Below is a small trained network, with its code and all its weights. Each question gives an input and a target symbol and asks what happens when units are switched off, that is, made to give their printed mean instead of their output.

import numpy as np


def w(rows, s, z=0):
    codes = np.array(rows[::2]) - 128.0
    scale = np.full(codes.shape[1], s)
    scale[-1] = z or s
    return codes * scale


def f(y):
    return y / 2 * (1 + np.tanh(0.7978845608 * (y + 0.044715 * y**3)))


def softmax(a):
    e = np.exp(a - a.max(-1, keepdims=True))
    return e / e.sum(-1, keepdims=True)


def log_softmax(a):
    a = a - a.max(-1, keepdims=True)
    return a - np.log(np.exp(a).sum(-1, keepdims=True))


def net(x, mask):
    ids = ['ΛΞΠαεζητω'.index(c) for c in x.split()]
    T = len(ids)
    res = E[ids] + P[:T]
    u = 0
    for l in range(2):
        r = res
        for j in range(3):
            rows = slice(3 * j, 3 * j + 3)
            q, k, v = (r @ M[l][rows].T for M in (Q, K, V))
            z = softmax(np.where(np.tri(T) > 0, q @ k.T / 3**0.5, -1e9)) @ v
            o = O[l][rows]
            res = res + np.where(mask[u + j], z, o[:, -1]) @ o[:, :-1]
        u += 3
        y = f(res @ A[l][:, :-1].T + A[l][:, -1])
        res = res + np.where(mask[u : u + 4], y, B[l][:, -1]) @ B[l][:, :-1]
        u += 4
    return log_softmax(res[-1] @ U[:, :-1].T + U[:, -1])


Q, K, V, O, A, B = {}, {}, {}, {}, {}, {}
E = w([
[148,97,195],'Λ',
[165,78,180],'Ξ',
[151,94,188],'Π',
[158,104,186],'α',
[155,102,193],'ε',
[172,18,162],'ζ',
[69,73,6],'η',
[2,233,130],'τ',
[18,219,2],'ω',
],0.0064)
P = w([
[96,255,141],'0',
[114,212,131],'1',
[116,189,117],'2',
[120,153,115],'3',
[122,134,113],'4',
[119,121,111],'5',
[121,109,116],'6',
[119,99,113],'7',
[119,90,118],'8',
[115,82,118],'9',
[109,72,113],'10',
[105,75,108],'11',
[125,81,115],'12',
[126,83,115],'13',
],0.0072)
Q[0] = w([
[137,186,99],'L0H1',
[183,120,130],'L0H1',
[86,115,136],'L0H1',
[2,154,41],'L0H2',
[102,64,103],'L0H2',
[132,128,111],'L0H2',
[157,147,133],'L0H3',
[71,96,132],'L0H3',
[131,122,113],'L0H3',
],0.022)
K[0] = w([
[75,129,101],'L0H1',
[123,132,189],'L0H1',
[149,124,88],'L0H1',
[26,133,7],'L0H2',
[63,70,167],'L0H2',
[124,121,112],'L0H2',
[121,145,129],'L0H3',
[174,105,106],'L0H3',
[119,110,132],'L0H3',
],0.021)
V[0] = w([
[123,144,90],'L0H1',
[147,189,131],'L0H1',
[142,198,104],'L0H1',
[80,127,103],'L0H2',
[57,123,89],'L0H2',
[169,125,147],'L0H2',
[141,3,121],'L0H3',
[138,71,129],'L0H3',
[142,86,135],'L0H3',
],0.012)
O[0] = w([
[60,135,138,113],'L0H1',
[68,102,90,115],'L0H1',
[21,108,98,105],'L0H1',
[150,190,93,212],'L0H2',
[173,226,79,254],'L0H2',
[123,84,159,58],'L0H2',
[254,198,206,165],'L0H3',
[176,159,160,145],'L0H3',
[139,145,140,141],'L0H3',
],0.0081,0.00085)
A[0] = w([
[179,217,65,90],'L0N1',
[105,131,55,193],'L0N2',
[115,241,182,254],'L0N3',
[104,246,92,128],'L0N4',
],0.012,0.0035)
B[0] = w([
[156,202,107,208],'L0N1',
[112,105,73,211],'L0N2',
[2,121,122,202],'L0N3',
[155,125,196,253],'L0N4',
],0.016,0.0053)
Q[1] = w([
[217,36,206],'L1H1',
[68,134,68],'L1H1',
[158,167,162],'L1H1',
[203,172,34],'L1H2',
[74,130,170],'L1H2',
[75,161,145],'L1H2',
[142,155,219],'L1H3',
[124,208,34],'L1H3',
[160,246,76],'L1H3',
],0.013)
K[1] = w([
[152,6,146],'L1H1',
[86,187,127],'L1H1',
[164,117,121],'L1H1',
[216,158,129],'L1H2',
[76,137,124],'L1H2',
[89,174,118],'L1H2',
[176,86,177],'L1H3',
[94,90,59],'L1H3',
[106,20,87],'L1H3',
],0.014)
V[1] = w([
[158,194,122],'L1H1',
[174,135,10],'L1H1',
[109,123,172],'L1H1',
[110,111,194],'L1H2',
[116,158,136],'L1H2',
[137,48,170],'L1H2',
[71,29,218],'L1H3',
[72,167,200],'L1H3',
[133,81,125],'L1H3',
],0.011)
O[1] = w([
[91,211,102,102],'L1H1',
[225,207,64,73],'L1H1',
[90,103,151,151],'L1H1',
[178,160,106,98],'L1H2',
[118,132,95,175],'L1H2',
[205,149,182,2],'L1H2',
[125,1,208,153],'L1H3',
[177,29,91,233],'L1H3',
[107,122,174,95],'L1H3',
],0.0095,0.0045)
A[1] = w([
[214,57,60,2],'L1N1',
[254,142,182,68],'L1N2',
[63,230,98,136],'L1N3',
[90,83,37,46],'L1N4',
],0.0075,0.0037)
B[1] = w([
[3,147,173,196],'L1N1',
[114,231,194,181],'L1N2',
[170,87,117,252],'L1N3',
[86,172,146,188],'L1N4',
],0.014,0.011)
U = w([
[164,37,52,232],'Λ',
[170,89,118,190],'Ξ',
[175,133,158,121],'Π',
[176,214,215,95],'α',
[172,112,131,26],'ε',
[252,67,208,199],'ζ',
[246,175,77,179],'η',
[68,118,173,3],'τ',
[117,222,80,82],'ω',
],0.003,0.0056)

Each question gives the input, a string of symbols that net reads in full, and the target symbol t.
The units are the heads (3 rows each of Q, K, V and O) and the neurons (one row each of A and B). Each row of codes is followed by its name. A weight is (code - 128) times the scale printed after its matrix; where a second scale follows, it is the last column's (O, A, B and U).
mask holds one flag per unit, layer by layer, with each layer's heads first. A switched-off unit (its flag False) gives its mean, the last column of its rows in O or B, instead of its output. The means were averaged over made-up inputs and are rounded, as every weight is.
A unit's drop is (log p(t) with every unit on - log p(t) with that unit switched off) / (log p(t) with every unit on - log p(t) with every unit switched off).
The circuit of an input: a set's keep is (log p(t) with only the set's units on - log p(t) with every unit switched off) / (log p(t) with every unit on - log p(t) with every unit switched off). Starting from the 12 units with the biggest drops (on a tie, the unit counted first), units are removed one at a time, each time the one whose removal leaves the highest keep (on an exact tie, the one counted first), for as long as the keep stays at least 0.8.
units of the circuit, in order: the units of the circuit, biggest drop first
k most important neurons: the k neurons with the biggest drops, biggest first
heads that matter: for each layer, one digit per head in row order, 1 if its drop is at least 0.15 and else 0, layers parted by /
drop when u is switched off: that unit's drop, to one decimal
input Ξ τ ω Ξ ζ η α, target η: units of the circuit, in order => [L1H3 L0H2 L0N1 L1N3]
input ε ζ ζ Π ζ τ τ α ζ Ξ Λ ζ ζ, target α: heads that matter => 101 / 010
input η Ξ ζ Π ζ τ, target τ: units of the circuit, in order => [L0N3 L1H1]
input Ξ ζ ε ζ η, target η: units of the circuit, in order => [L1H1 L0H2 L0N1]
input τ ζ ω ζ ε ω ζ ζ ζ ζ η Ξ, target η: heads that matter => 011 / 001
input Ξ Π η α, target η: heads that matter => 011 / 101
input τ ζ Ξ τ ζ ω α Ξ τ Π, target τ: 3 most important neurons => [L1N1 L0N1 L0N3]
input Ξ ζ τ Ξ ω ζ ζ Ξ Ξ ε ω ζ τ Ξ, target τ: 4 most important neurons => [L1N1 L0N3 L0N1 L0N4]
input ζ ζ ζ Ξ Ξ η Ξ Ξ τ ζ Ξ ζ τ ζ, target α: 3 most important neurons => [L1N2 L0N3 L1N1]
input ζ η Λ, target η: 2 most important neurons => [L0N4 L0N1]
input τ Ξ η η ε, target η: units of the circuit, in order => [L1H3 L0H2 L0N1]
input ζ α Ξ ε ζ α ζ ω Ξ, target ω: heads that matter => 010 / 001
input Π Π η ε, target η: 2 most important neurons => [L0N4 L0N1]
input ω ζ ζ η ζ, target η: heads that matter => 011 / 001
input Π Ξ ω τ ζ ζ η τ, target τ: units of the circuit, in order => [L0N4 L0N3 L1H1]
input τ Ξ ε Ξ Ξ Π η η α η, target η: units of the circuit, in order => [L0H2 L1H1 L0N1]
input ζ τ ζ Π τ ζ Ξ η Π, target η: heads that matter => 111 / 001
input ζ τ η α τ ζ ζ ε ζ Ξ η η ζ, target η: units of the circuit, in order => [L1H3 L0H2 L0N1]
input ε τ ζ, target τ: 3 most important neurons => [L1N1 L0N4 L1N4]
input Λ ζ Ξ η Π, target η: 2 most important neurons => [L0N4 L0N1]
input ζ ζ Ξ ζ ζ τ Λ, target τ: 3 most important neurons => [L0N1 L0N3 L1N1]
input τ Ξ ζ ω Ξ ζ τ τ ζ, target τ: 4 most important neurons => [L1N1 L0N4 L0N3 L0N1]
input ε ζ α ζ ζ ζ τ Λ, target τ: 3 most important neurons => [L0N1 L1N1 L0N3]
input ζ τ τ ε τ τ τ Ξ, target τ: drop when L0H2 is switched off => 0.5
input ζ α ζ α ζ ω ω ζ, target ω: drop when L1N3 is switched off => 0.2
input Ξ Ξ τ ε, target τ: drop when L1N4 is switched off => 0.4
input Ξ Ξ τ α, target τ: drop when L1N4 is switched off => 0.4
